Below are the code and all the weights of a small trained network. Each question names an input and a class and asks about switching units off, where a switched-off unit gives its printed mean instead of its output.

import numpy as np


def w(rows, s, z=0):
    codes = np.array(rows[::2]) - 128.0
    scale = np.full(codes.shape[1], s)
    scale[-1] = z or s
    return codes * scale


def f(y):
    return y / 2 * (1 + np.tanh(0.7978845608 * (y + 0.044715 * y**3)))


def log_softmax(a):
    a = a - a.max(-1, keepdims=True)
    return a - np.log(np.exp(a).sum(-1, keepdims=True))


def net(x, mask):
    res = np.array(x, float).reshape(1, 6) / 4 @ E
    y = f(res @ A[0][:, :-1].T + A[0][:, -1])
    res = res + np.where(mask, y, B[0][:, -1]) @ B[0][:, :-1]
    return log_softmax(res[-1] @ U[:, :-1].T + U[:, -1])


A, B = {}, {}
E = w([
[145,53,99,41,137,175,84],'x0',
[208,146,92,127,149,63,55],'x1',
[108,98,185,131,102,133,210],'x2',
[116,231,109,135,206,161,3],'x3',
[132,42,193,182,222,138,142],'x4',
[218,142,104,196,72,149,198],'x5',
],0.008)
A[0] = w([
[137,163,99,110,100,152,69,173],'n1',
[55,158,97,96,99,73,110,253],'n2',
[124,146,183,110,138,97,109,74],'n3',
[191,34,58,126,142,80,114,148],'n4',
[60,121,177,66,126,155,109,203],'n5',
[116,66,170,182,130,131,134,177],'n6',
[185,78,168,150,123,73,126,179],'n7',
[69,12,148,206,131,122,128,196],'n8',
[77,88,128,131,114,157,177,177],'n9',
],0.011,0.0046)
B[0] = w([
[161,204,56,97,165,169,121,235],'n1',
[184,156,14,129,189,200,54,255],'n2',
[53,159,162,154,156,59,92,136],'n3',
[154,178,208,248,38,157,87,214],'n4',
[97,132,62,143,125,129,75,247],'n5',
[2,43,71,106,106,128,118,210],'n6',
[104,79,134,216,71,102,167,197],'n7',
[29,70,37,147,118,59,153,254],'n8',
[117,68,104,135,170,175,133,231],'n9',
],0.0082,0.0071)
U = w([
[49,78,97,120,117,108,169,62],'0',
[122,129,218,5,150,84,149,3],'1',
[125,191,35,93,191,161,52,202],'2',
[127,109,133,173,42,123,175,147],'3',
],0.011,0.005)

Each question gives the input, the list of numbers given to net, and the class t.
The units are the neurons (one row each of A and B). Each row of codes is followed by its name. A weight is (code - 128) times the scale printed after its matrix; where a second scale follows, it is the last column's (A, B and U).
mask holds one flag per neuron, in row order. A switched-off neuron (its flag False) gives its mean, the last column of its row in B, instead of its output. The means were averaged over made-up inputs and are rounded, as every weight is.
A unit's drop is (log p(t) with every unit on - log p(t) with that unit switched off) / (log p(t) with every unit on - log p(t) with every unit switched off).
The circuit of an input: a set's keep is (log p(t) with only the set's units on - log p(t) with every unit switched off) / (log p(t) with every unit on - log p(t) with every unit switched off). Starting from all 9 units, units are removed one at a time, each time the one whose removal leaves the highest keep (on an exact tie, the one counted first), for as long as the keep stays at least 0.8.
circuit, biggest first: the units of the circuit, biggest drop first
most important unit: the unit with the biggest drop
k most important neurons: the k neurons with the biggest drops, biggest first
drop of u: that unit's drop, to one decimal
input [4,-4,7,-5,-3,7], class 0: most important unit : n9
input [-3,-8,8,-3,-5,6], class 0: circuit, biggest first : (n9 n4)
input [-5,-4,-3,-3,-6,3], class 2: circuit, biggest first : (n2 n7)
input [8,8,1,1,0,5], class 3: 2 most important neurons : (n4 n2)
input [-5,-8,-7,3,5,6], class 0: 2 most important neurons : (n2 n4)
input [5,-6,-3,2,1,7], class 0: 4 most important neurons : (n2 n1 n4 n5)
input [-8,-4,-8,-5,8,7], class 0: 2 most important neurons : (n6 n8)
input [7,7,-6,-5,4,-8], class 3: 2 most important neurons : (n4 n7)
input [-8,8,5,-8,-8,-6], class 2: drop of n2 : 2.1
input [-2,4,-6,-4,1,-2], class 3: drop of n7 : 0.1
input [5,3,0,2,7,2], class 3: drop of n4 : 0.3
